Below is a small trained network, with its code and all its weights. Each question gives an input and a class and asks what happens when units are switched off, that is, made to give their printed mean instead of their output.

import numpy as np


def w(rows, s, z=0):
    codes = np.array(rows[::2]) - 128.0
    scale = np.full(codes.shape[1], s)
    scale[-1] = z or s
    return codes * scale


def f(y):
    return np.maximum(y, 0)


def log_softmax(a):
    a = a - a.max(-1, keepdims=True)
    return a - np.log(np.exp(a).sum(-1, keepdims=True))


def net(x, mask):
    res = np.array(x, float).reshape(1, 7) / 4 @ E
    y = f(res @ A[0][:, :-1].T + A[0][:, -1])
    res = res + np.where(mask, y, B[0][:, -1]) @ B[0][:, :-1]
    return log_softmax(res[-1] @ U[:, :-1].T + U[:, -1])


A, B = {}, {}
E = w([
[124,122,122,133,127,118],'x0',
[9,72,148,142,126,201],'x1',
[72,167,181,147,60,94],'x2',
[182,77,206,192,162,125],'x3',
[130,128,128,127,128,128],'x4',
[124,124,124,133,126,121],'x5',
[203,81,97,145,37,170],'x6',
],0.013)
A[0] = w([
[171,63,70,105,237,186,116],'n0',
[125,71,206,185,141,155,95],'n1',
[164,138,111,153,99,217,200],'n2',
[97,94,126,111,155,213,128],'n3',
[216,177,140,109,143,33,99],'n4',
[90,190,170,147,80,114,152],'n5',
[103,171,118,149,220,117,92],'n6',
[154,130,109,143,79,182,43],'n7',
[102,164,179,164,43,101,143],'n8',
[131,134,35,124,179,171,136],'n9',
[162,99,70,175,72,186,46],'n10',
[88,135,143,77,176,95,67],'n11',
[177,105,209,163,175,164,121],'n12',
[52,88,127,120,231,80,82],'n13',
[114,181,59,76,97,144,101],'n14',
[79,134,91,71,92,136,150],'n15',
[172,129,136,145,64,141,103],'n16',
[135,79,114,102,35,149,152],'n17',
[104,183,202,138,75,132,253],'n18',
[110,152,110,92,75,127,125],'n19',
[172,115,180,247,154,95,124],'n20',
[108,234,193,97,214,114,118],'n21',
[5,29,162,139,117,196,52],'n22',
],0.011,0.0039)
B[0] = w([
[151,43,145,109,177,51,219],'n0',
[87,109,159,76,79,162,198],'n1',
[181,165,150,175,193,124,186],'n2',
[211,103,49,84,90,128,189],'n3',
[213,195,60,50,73,183,221],'n4',
[126,82,129,119,151,97,186],'n5',
[112,171,113,176,153,166,185],'n6',
[110,181,103,181,129,194,163],'n7',
[234,52,147,159,198,50,189],'n8',
[88,60,196,103,157,40,184],'n9',
[66,135,116,206,120,186,187],'n10',
[51,162,144,182,147,172,174],'n11',
[63,110,215,94,102,146,205],'n12',
[78,146,66,171,139,156,210],'n13',
[50,165,254,106,75,127,190],'n14',
[53,127,193,71,120,107,190],'n15',
[108,135,84,194,177,157,171],'n16',
[79,133,114,186,194,173,191],'n17',
[178,93,126,137,172,51,198],'n18',
[117,106,170,130,109,129,169],'n19',
[37,155,186,85,97,149,214],'n20',
[149,181,94,184,164,175,217],'n21',
[205,142,16,68,72,127,251],'n22',
],0.0081,0.015)
U = w([
[113,134,95,254,176,187,71],'0',
[216,130,52,31,37,129,101],'1',
[62,102,253,65,48,120,92],'2',
[181,33,150,140,209,7,253],'3',
],0.009,0.0039)

Each question gives the input, the list of numbers given to net, and the class t.
The units are the neurons (one row each of A and B). Each row of codes is followed by its name. A weight is (code - 128) times the scale printed after its matrix; where a second scale follows, it is the last column's (A, B and U).
mask holds one flag per neuron, in row order. A switched-off neuron (its flag False) gives its mean, the last column of its row in B, instead of its output. The means were averaged over made-up inputs and are rounded, as every weight is.
A unit's drop is (log p(t) with every unit on - log p(t) with that unit switched off) / (log p(t) with every unit on - log p(t) with every unit switched off).
The circuit of an input: a set's keep is (log p(t) with only the set's units on - log p(t) with every unit switched off) / (log p(t) with every unit on - log p(t) with every unit switched off). Starting from the 12 units with the biggest drops (on a tie, the unit counted first), units are removed one at a time, each time the one whose removal leaves the highest keep (on an exact tie, the one counted first), for as long as the keep stays at least 0.8.
circuit, biggest first: the units of the circuit, biggest drop first
k most important neurons: the k neurons with the biggest drops, biggest first
drop of u: that unit's drop, to one decimal
input [3,6,-8,0,7,-5,-1], class 3: circuit, biggest first : n0
input [5,3,0,7,7,-4,6], class 2: 2 most important neurons : n1; n12
input [7,-7,-8,-4,5,-8,-8], class 0: 2 most important neurons : n21; n6
input [1,-3,-6,6,-8,-6,3], class 2: 2 most important neurons : n20; n12
input [-2,1,-3,-4,-8,-4,3], class 2: circuit, biggest first : n14; n22
input [-5,7,-7,-3,7,-1,3], class 1: 2 most important neurons : n22; n3
input [8,-6,-7,-5,-8,6,-2], class 3: 4 most important neurons : n9; n22; n0; n3
input [5,6,-8,-8,-1,-2,-7], class 2: 4 most important neurons : n9; n14; n15; n8
input [-8,0,-8,-1,-5,-5,5], class 3: 2 most important neurons : n0; n9
input [6,-7,-7,2,4,1,-1], class 1: 3 most important neurons : n4; n8; n18
input [1,3,-3,-4,-7,6,5], class 0: 2 most important neurons : n17; n10
input [-6,-7,5,6,0,8,1], class 1: 2 most important neurons : n4; n14
input [0,4,-3,8,1,-7,-5], class 2: 2 most important neurons : n12; n1
input [2,0,-5,-4,1,-2,-2], class 3: most important neuron : n20
input [-3,-5,-7,-7,5,1,0], class 2: drop of n22 : 0.2
input [3,-6,6,1,2,3,-1], class 1: drop of n9 : 0.7
input [7,3,6,-5,2,2,5], class 3: drop of n8 : 0.7
